Below is a small trained network, with its code and all its weights. Each question gives an input and a class and asks what happens when units are switched off, that is, made to give their printed mean instead of their output.

import numpy as np


def w(rows, s, z=0):
    codes = np.array(rows[::2]) - 128.0
    scale = np.full(codes.shape[1], s)
    scale[-1] = z or s
    return codes * scale


def f(y):
    return np.maximum(y, 0)


def log_softmax(a):
    a = a - a.max(-1, keepdims=True)
    return a - np.log(np.exp(a).sum(-1, keepdims=True))


def net(x, mask):
    res = np.array(x, float).reshape(1, 6) / 4 @ E
    y = f(res @ A[0][:, :-1].T + A[0][:, -1])
    res = res + np.where(mask, y, B[0][:, -1]) @ B[0][:, :-1]
    return log_softmax(res[-1] @ U[:, :-1].T + U[:, -1])


A, B = {}, {}
E = w([
[119,103,128,111,135,131,145,115,122,122,111],'x0',
[131,176,150,107,102,247,168,124,44,122,162],'x1',
[103,128,144,135,128,119,134,149,107,136,151],'x2',
[132,148,94,151,233,97,73,91,45,48,118],'x3',
[148,56,76,215,77,175,94,96,145,141,167],'x4',
[125,133,141,139,130,128,113,140,120,148,136],'x5',
],0.012)
A[0] = w([
[111,98,81,229,170,129,128,132,132,71,117,119],'neuron 0',
[124,163,123,125,190,127,105,109,78,117,96,100],'neuron 1',
[119,101,196,178,76,123,194,141,205,186,110,252],'neuron 2',
[138,133,133,119,117,108,129,84,173,169,183,29],'neuron 3',
[173,129,82,182,121,118,172,151,148,127,93,84],'neuron 4',
[119,170,129,84,124,138,184,144,162,123,131,151],'neuron 5',
[152,212,180,91,111,164,189,142,145,183,106,162],'neuron 6',
[124,110,126,102,109,2,102,144,198,156,101,92],'neuron 7',
[185,165,123,150,227,115,122,90,49,81,157,185],'neuron 8',
[141,170,164,68,93,140,166,131,97,150,116,146],'neuron 9',
[126,92,113,212,143,47,88,58,111,115,129,122],'neuron 10',
[124,163,153,53,167,91,104,192,113,139,63,181],'neuron 11',
[155,34,90,161,62,176,100,107,75,157,131,133],'neuron 12',
],0.0086,0.0041)
B[0] = w([
[149,55,152,119,132,91,108,195,159,255,63,198],'neuron 0',
[96,166,126,133,69,140,169,69,64,116,130,190],'neuron 1',
[150,147,22,164,80,163,152,120,92,123,118,233],'neuron 2',
[122,60,124,160,152,92,71,123,151,111,180,143],'neuron 3',
[86,117,154,152,158,143,94,146,143,147,137,147],'neuron 4',
[89,48,63,133,171,126,55,206,140,131,63,184],'neuron 5',
[164,66,166,68,132,120,133,208,175,151,91,225],'neuron 6',
[90,206,66,161,29,154,211,68,22,79,184,229],'neuron 7',
[66,149,76,114,64,83,93,101,108,117,148,246],'neuron 8',
[128,103,184,125,132,131,105,230,120,133,68,201],'neuron 9',
[145,39,211,141,197,123,86,200,181,151,76,217],'neuron 10',
[87,169,77,157,47,190,149,75,132,108,169,222],'neuron 11',
[114,151,25,123,95,68,185,78,118,118,167,216],'neuron 12',
],0.0075,0.012)
U = w([
[130,176,72,149,59,181,134,83,63,91,153,255],'0',
[90,113,82,190,57,69,90,1,104,101,176,131],'1',
[178,22,255,118,210,64,61,194,174,136,66,209],'2',
],0.008,0.00071)

Each question gives the input, the list of numbers given to net, and the class t.
The units are the neurons (one row each of A and B). Each row of codes is followed by its name. A weight is (code - 128) times the scale printed after its matrix; where a second scale follows, it is the last column's (A, B and U).
mask holds one flag per neuron, in row order. A switched-off neuron (its flag False) gives its mean, the last column of its row in B, instead of its output. The means were averaged over made-up inputs and are rounded, as every weight is.
A unit's drop is (log p(t) with every unit on - log p(t) with that unit switched off) / (log p(t) with every unit on - log p(t) with every unit switched off).
The circuit of an input: a set's keep is (log p(t) with only the set's units on - log p(t) with every unit switched off) / (log p(t) with every unit on - log p(t) with every unit switched off). Starting from the 12 units with the biggest drops (on a tie, the unit counted first), units are removed one at a time, each time the one whose removal leaves the highest keep (on an exact tie, the one counted first), for as long as the keep stays at least 0.8.
circuit, biggest first: the units of the circuit, biggest drop first
unit that matters most: the unit with the biggest drop
top k neurons: the k neurons with the biggest drops, biggest first
drop when u is switched off: that unit's drop, to one decimal
input [-6,1,8,-6,-6,4], class 2: top 2 neurons : neuron 6; neuron 9
input [-1,-5,-3,-4,-2,4], class 0: circuit, biggest first : neuron 7; neuron 2
input [7,-6,1,-1,-3,0], class 0: circuit, biggest first : neuron 7; neuron 8
input [0,-7,8,-6,-3,0], class 0: circuit, biggest first : neuron 7; neuron 2
input [8,-7,2,2,8,-7], class 2: unit that matters most : neuron 10
input [2,0,4,8,2,8], class 2: top 3 neurons : neuron 10; neuron 7; neuron 0
input [-5,-6,-8,-2,0,-4], class 0: top 2 neurons : neuron 7; neuron 8
input [5,1,0,-6,-3,2], class 2: top 2 neurons : neuron 6; neuron 7
input [1,2,5,-1,-8,5], class 2: top 3 neurons : neuron 7; neuron 6; neuron 9
input [7,7,1,-1,-7,2], class 2: drop when neuron 6 is switched off : 0.2
input [0,-4,-8,-8,-6,-4], class 0: drop when neuron 7 is switched off : 0.2
input [-1,-3,-1,7,7,-5], class 2: drop when neuron 10 is switched off : 0.4
